Each row has a hidden value; after the row comes its grade, the name of the range that the value falls in. Each part has its own.
+0.92 -8.18 -0.35 -8.00 -1.96 -4.74 -4.07 +2.37 -4.36 +3.83 +7.58 -4.00
 +0.98 +5.22 -0.76 +0.93 -8.31 -9.47 -2.96 +2.68 +5.77 -0.75 -0.42 -4.20
NM
+1.51 +3.64 -0.01 +5.86 +3.50 +2.20 +0.95 -0.53 +2.17 -2.38 -2.56 +2.39
 +0.86 +0.55 -0.16 +0.45 +4.15 +3.11 -2.30 -3.86 -3.26 +1.32 -1.36 -1.35
BM
+1.19 -3.31 -0.26 +0.75 +0.69 -2.33 -0.43 +1.44 -1.46 -0.13 +3.15 -0.22
 +1.05 +4.52 -0.87 +1.04 -1.40 -7.11 -3.81 -1.34 +0.39 +2.64 -2.56 -4.27
Nt
+1.59 +3.22 +0.01 +6.31 +4.14 +2.21 +1.31 -0.52 +2.06 -2.80 -2.43 +2.22
 +1.08 +0.53 -0.22 +0.72 +4.22 +3.03 -2.28 -3.71 -3.15 +1.51 -1.72 -1.29
BM
+1.39 -4.20 -0.24 -2.25 +0.21 -3.09 -1.76 +1.42 -1.86 +1.80 +3.98 -1.64
 +1.01 +4.95 -0.93 +0.60 -3.23 -7.15 -3.36 +0.46 +1.60 +2.11 -2.40 -4.29
Nt
+1.38 +1.95 +0.01 +7.12 +4.07 +2.13 +1.81 -0.49 +1.33 -3.75 -1.90 +2.85
 +1.62 +1.37 -0.34 +2.20 +3.93 +1.45 -2.85 -3.17 -3.13 +2.26 -2.61 -1.95
BM
+1.48 -5.26 -0.28 -6.83 -0.80 -4.09 -4.00 +1.92 -2.09 +4.40 +4.88 -3.77
 +0.72 +4.29 -0.55 +0.37 -5.41 -7.36 -2.53 +1.28 +3.50 -0.20 -1.13 -3.75
NM
+1.19 -1.45 -0.13 +7.03 +2.76 +0.89 +1.85 +0.34 -0.38 -4.06 +1.00 +2.65
 +2.18 +3.41 -0.78 +3.35 +1.80 -2.76 -4.06 -2.34 -1.25 +2.89 -3.38 -4.01
NM
+1.29 +1.14 -0.08 +5.21 +3.01 +1.05 +1.13 +0.08 +0.69 -2.44 -0.72 +2.16
 +1.25 +1.98 -0.51 +1.14 +1.89 -0.81 -3.31 -3.10 -2.01 +2.10 -2.05 -2.70
NM
+1.37 +2.77 -0.11 -0.65 +1.44 -0.94 -1.56 +0.47 +1.49 +1.83 -1.23 -0.43
 -0.51 +0.53 -0.37 -3.26 +1.01 +0.01 -2.38 -3.21 -1.74 +0.24 +0.18 -1.61
Nt

Part 2:
+0.64 +0.13 -3.70 -1.50 -0.80 +0.02 -1.25 +0.52 +3.95 -0.52 -0.05 -0.53
 -0.06 +0.25 +1.70 -0.06 +3.82 -0.68 +0.04 -0.24 -1.83 -0.07 +2.28 -2.42
 +1.68 -0.03 -0.62 +1.51
Ml
-0.69 -2.24 -1.88 -3.88 -1.22 +0.48 -3.36 +0.07 -3.50 +2.14 +4.27 +2.77
 -3.43 -0.78 -3.75 +0.47 +0.93 -4.04 -0.71 +1.39 +8.39 +0.19 +3.74 -3.42
 +2.38 +3.60 +0.12 -2.23
Rn
+2.24 +0.16 +3.62 -1.92 +1.37 -0.09 +1.05 -0.15 +2.26 -0.03 -0.55 -0.04
 -0.38 +1.17 +0.90 +0.27 +1.59 +2.29 -0.35 -1.35 +5.18 +0.87 -0.95 +2.01
 +0.49 +2.13 -0.57 +0.31
CG
-4.75 -1.04 -1.56 -1.82 -0.11 +0.37 -0.33 +0.81 +2.37 -0.54 +1.49 -1.11
 -3.73 -0.04 +0.42 -0.09 +0.74 +1.06 +0.22 -0.56 +3.39 +0.38 +0.58 -0.73
 +3.68 +2.72 -0.28 +2.42
CG
+0.38 -1.65 +2.39 -3.35 -0.01 +0.30 -0.79 -0.42 -0.05 +1.37 +3.01 +2.05
 -3.10 -0.51 -2.77 +0.12 -0.86 -2.41 -0.84 -0.01 +8.12 +0.86 +2.19 +0.41
 +2.54 +2.68 +0.09 -2.37
CG
-0.08 +0.42 +0.30 -0.47 -0.84 +0.40 -0.52 -0.75 -2.40 +1.19 +2.08 +0.95
 +0.09 -1.33 -1.21 -0.45 -2.18 -5.50 -0.41 +0.29 -0.74 -0.85 +1.73 +0.08
 -0.29 -1.49 +0.10 -3.43
Ml
-0.85 +0.48 +0.62 -2.11 -0.22 +0.56 -2.04 +0.84 +2.52 +0.53 +0.66 -0.30
 +0.07 -0.15 +3.95 -0.39 -0.22 -0.18 +0.22 -2.23 +2.23 +0.12 -0.71 -0.42
 +0.61 +2.85 -1.18 -0.56
Rn
+3.14 -0.36 -0.36 -0.16 +0.35 +0.04 -0.54 -0.48 -1.96 +0.97 +1.43 +2.05
 +1.99 -0.08 -3.50 +0.61 +0.93 -1.35 -0.72 +0.87 +4.01 -0.31 +0.34 -0.96
 -3.27 +0.10 +0.44 -0.82
CG
+1.69 -0.20 -3.83 -1.10 -0.33 +0.31 -1.20 +0.28 +1.48 +0.91 +1.94 +1.26
 +1.21 -0.97 -1.82 +0.03 +2.33 -1.86 -0.46 +0.02 +4.53 -0.63 +0.42 -3.29
 -2.68 +1.08 -0.34 -0.17
Ml
-3.46 -0.69 -2.72 -1.85 -0.32 +0.52 +0.60 -0.56 +3.73 -0.17 +2.46 -0.76
 -3.08 -0.54 -2.83 -0.17 +0.81 -2.58 -0.26 +0.30 +1.06 -0.18 +4.22 -1.21
 +3.29 -0.78 +0.30 +1.03
Ml
+0.78 -0.10 +6.09 -2.90 +1.04 +0.09 +1.20 -1.24 +1.06 +1.18 +1.27 +0.58
 -2.02 +0.40 -1.57 +0.16 -1.31 -2.64 -0.73 -0.24 +5.06 +0.88 +1.71 +2.68
 +3.06 +0.69 +0.31 -3.00
Rn
